Here is a tiny trained network, its code and every weight. The questions are about switching its units off for an input and a target symbol, where a switched-off unit gives its printed mean instead of its output.

import numpy as np


def w(rows, s, z=0):
    codes = np.array(rows[::2]) - 128.0
    scale = np.full(codes.shape[1], s)
    scale[-1] = z or s
    return codes * scale


def norm(h):
    return h / np.sqrt((h * h).mean(-1, keepdims=True) + 1e-5)


def f(y):
    return y / 2 * (1 + np.tanh(0.7978845608 * (y + 0.044715 * y**3)))


def softmax(a):
    e = np.exp(a - a.max(-1, keepdims=True))
    return e / e.sum(-1, keepdims=True)


def log_softmax(a):
    a = a - a.max(-1, keepdims=True)
    return a - np.log(np.exp(a).sum(-1, keepdims=True))


def net(x, mask):
    ids = ['βηθλμξσψ'.index(c) for c in x.split()]
    T = len(ids)
    res = E[ids] + P[:T]
    u = 0
    for l in range(2):
        r = norm(res)
        for j in range(2):
            rows = slice(2 * j, 2 * j + 2)
            q, k, v = (r @ M[l][rows].T for M in (Q, K, V))
            z = softmax(np.where(np.tri(T) > 0, q @ k.T / 2**0.5, -1e9)) @ v
            o = O[l][rows]
            res = res + np.where(mask[u + j], z, o[:, -1]) @ o[:, :-1]
        u += 2
        y = f(norm(res) @ A[l][:, :-1].T + A[l][:, -1])
        res = res + np.where(mask[u : u + 12], y, B[l][:, -1]) @ B[l][:, :-1]
        u += 12
    return log_softmax(norm(res)[-1] @ U[:, :-1].T + U[:, -1])


Q, K, V, O, A, B = {}, {}, {}, {}, {}, {}
E = w([
[126,126,126],'β',
[180,198,72],'η',
[123,102,251],'θ',
[51,84,127],'λ',
[141,130,148],'μ',
[116,181,143],'ξ',
[90,93,111],'σ',
[160,114,139],'ψ',
],0.014)
P = w([
[141,114,151],'0',
[103,159,126],'1',
[30,149,71],'2',
[244,151,162],'3',
[104,163,148],'4',
[115,104,115],'5',
[185,114,240],'6',
[110,152,134],'7',
[143,108,121],'8',
[254,143,140],'9',
[108,150,136],'10',
[65,117,108],'11',
[232,133,157],'12',
[110,151,135],'13',
],0.0081)
Q[0] = w([
[186,220,85],'0.h0',
[83,251,209],'0.h0',
[43,101,18],'0.h1',
[211,176,147],'0.h1',
],0.015)
K[0] = w([
[58,112,169],'0.h0',
[147,173,253],'0.h0',
[194,36,86],'0.h1',
[119,214,94],'0.h1',
],0.018)
V[0] = w([
[103,134,243],'0.h0',
[78,114,186],'0.h0',
[120,238,90],'0.h1',
[202,2,70],'0.h1',
],0.005)
O[0] = w([
[210,211,102,231],'0.h0',
[176,195,64,176],'0.h0',
[84,240,218,178],'0.h1',
[224,107,4,5],'0.h1',
],0.0041,0.0025)
A[0] = w([
[87,70,91,125],'0.n0',
[174,70,171,87],'0.n1',
[228,75,243,51],'0.n2',
[71,39,135,129],'0.n3',
[197,77,183,3],'0.n4',
[197,89,164,60],'0.n5',
[136,159,159,123],'0.n6',
[130,124,128,31],'0.n7',
[154,82,12,119],'0.n8',
[255,135,240,161],'0.n9',
[170,61,91,89],'0.n10',
[121,100,107,116],'0.n11',
],0.0097,0.002)
B[0] = w([
[115,153,186,149],'0.n0',
[127,205,108,134],'0.n1',
[187,174,202,192],'0.n2',
[60,112,249,155],'0.n3',
[173,213,122,134],'0.n4',
[179,149,125,134],'0.n5',
[129,116,95,160],'0.n6',
[135,150,133,113],'0.n7',
[43,130,119,209],'0.n8',
[163,58,88,255],'0.n9',
[127,121,69,150],'0.n10',
[123,154,152,127],'0.n11',
],0.018,0.0059)
Q[1] = w([
[157,131,63],'1.h0',
[41,83,137],'1.h0',
[165,209,154],'1.h1',
[113,8,123],'1.h1',
],0.018)
K[1] = w([
[102,80,197],'1.h0',
[242,179,190],'1.h0',
[6,71,170],'1.h1',
[228,200,173],'1.h1',
],0.015)
V[1] = w([
[124,77,1],'1.h0',
[154,38,155],'1.h0',
[7,119,78],'1.h1',
[186,177,161],'1.h1',
],0.0041)
O[1] = w([
[251,22,129,254],'1.h0',
[172,194,159,139],'1.h0',
[148,55,229,129],'1.h1',
[81,157,79,105],'1.h1',
],0.0029,0.00092)
A[1] = w([
[103,119,116,67],'1.n0',
[87,101,56,106],'1.n1',
[151,154,106,179],'1.n2',
[182,82,174,150],'1.n3',
[49,58,115,91],'1.n4',
[108,92,212,44],'1.n5',
[153,169,78,154],'1.n6',
[140,151,172,127],'1.n7',
[205,253,145,30],'1.n8',
[187,105,230,2],'1.n9',
[52,241,168,147],'1.n10',
[216,167,212,119],'1.n11',
],0.011,0.0022)
B[1] = w([
[103,155,117,128],'1.n0',
[34,140,103,201],'1.n1',
[104,127,177,158],'1.n2',
[133,49,106,215],'1.n3',
[113,198,37,214],'1.n4',
[110,214,87,164],'1.n5',
[60,142,200,173],'1.n6',
[188,130,97,140],'1.n7',
[192,248,123,187],'1.n8',
[149,179,3,214],'1.n9',
[188,69,248,223],'1.n10',
[213,116,22,253],'1.n11',
],0.018,0.0045)
U = w([
[73,144,32,123],'β',
[172,232,182,115],'η',
[166,151,123,174],'θ',
[172,133,155,197],'λ',
[138,11,133,238],'μ',
[180,101,213,8],'ξ',
[136,126,145,129],'σ',
[156,73,104,18],'ψ',
],0.013,0.0014)

Each question gives the input, a string of symbols that net reads in full, and the target symbol t.
The units are the heads (2 rows each of Q, K, V and O) and the neurons (one row each of A and B). Each row of codes is followed by its name. A weight is (code - 128) times the scale printed after its matrix; where a second scale follows, it is the last column's (O, A, B and U).
mask holds one flag per unit, layer by layer, with each layer's heads first. A switched-off unit (its flag False) gives its mean, the last column of its rows in O or B, instead of its output. The means were averaged over made-up inputs and are rounded, as every weight is.
A unit's drop is (log p(t) with every unit on - log p(t) with that unit switched off) / (log p(t) with every unit on - log p(t) with every unit switched off).
The circuit of an input: a set's keep is (log p(t) with only the set's units on - log p(t) with every unit switched off) / (log p(t) with every unit on - log p(t) with every unit switched off). Starting from the 12 units with the biggest drops (on a tie, the unit counted first), units are removed one at a time, each time the one whose removal leaves the highest keep (on an exact tie, the one counted first), for as long as the keep stays at least 0.8.
units of the circuit, in order: the units of the circuit, biggest drop first
top k neurons: the k neurons with the biggest drops, biggest first
top k neurons in layer l: the k neurons of layer l with the biggest drops, biggest first
drop of u: that unit's drop, to one decimal
input η β θ, target η: units of the circuit, in order -> (0.n9)
input β β ψ β ψ β β ψ η μ ξ η λ, target ξ: units of the circuit, in order -> (1.n10, 0.n9)
input η β μ, target η: top 4 neurons in layer 0 -> (0.n9, 0.n2, 0.n10, 0.n8)
input η η ψ, target η: top 2 neurons -> (0.n9, 1.n5)
input ξ β β, target ξ: top 2 neurons -> (0.n9, 1.n10)
input η λ μ, target η: top 2 neurons in layer 1 -> (1.n5, 1.n10)
input η β β, target η: top 3 neurons in layer 0 -> (0.n9, 0.n2, 0.n8)
input η λ ψ, target η: top 4 neurons in layer 0 -> (0.n9, 0.n3, 0.n8, 0.n0)
input μ β ξ β ξ ψ β ψ ψ μ μ, target μ: top 3 neurons in layer 0 -> (0.n8, 0.n3, 0.n2)
input ξ μ β, target ξ: top 2 neurons -> (0.n9, 0.n10)
input ψ β σ η β β β β ξ η μ μ λ η, target η: top 4 neurons -> (0.n8, 0.n9, 0.n2, 1.n8)
input β β ξ μ β ξ λ θ η λ β β β η, target η: top 3 neurons -> (0.n8, 0.n2, 0.n9)
input ξ β β λ, target ξ: top 2 neurons in layer 0 -> (0.n9, 0.n1)
input η η β, target η: top 3 neurons in layer 0 -> (0.n9, 0.n8, 0.n2)
input β μ η β η β β ξ, target ξ: top 2 neurons in layer 0 -> (0.n9, 0.n2)
input β η η ξ λ β β η μ σ β β μ ξ, target ξ: drop of 0.n9 -> 0.9
input μ η σ η η μ η ψ, target μ: drop of 1.n5 -> 0.1
input σ β β β β η λ β η μ β θ β μ, target μ: drop of 0.n3 -> 0.6
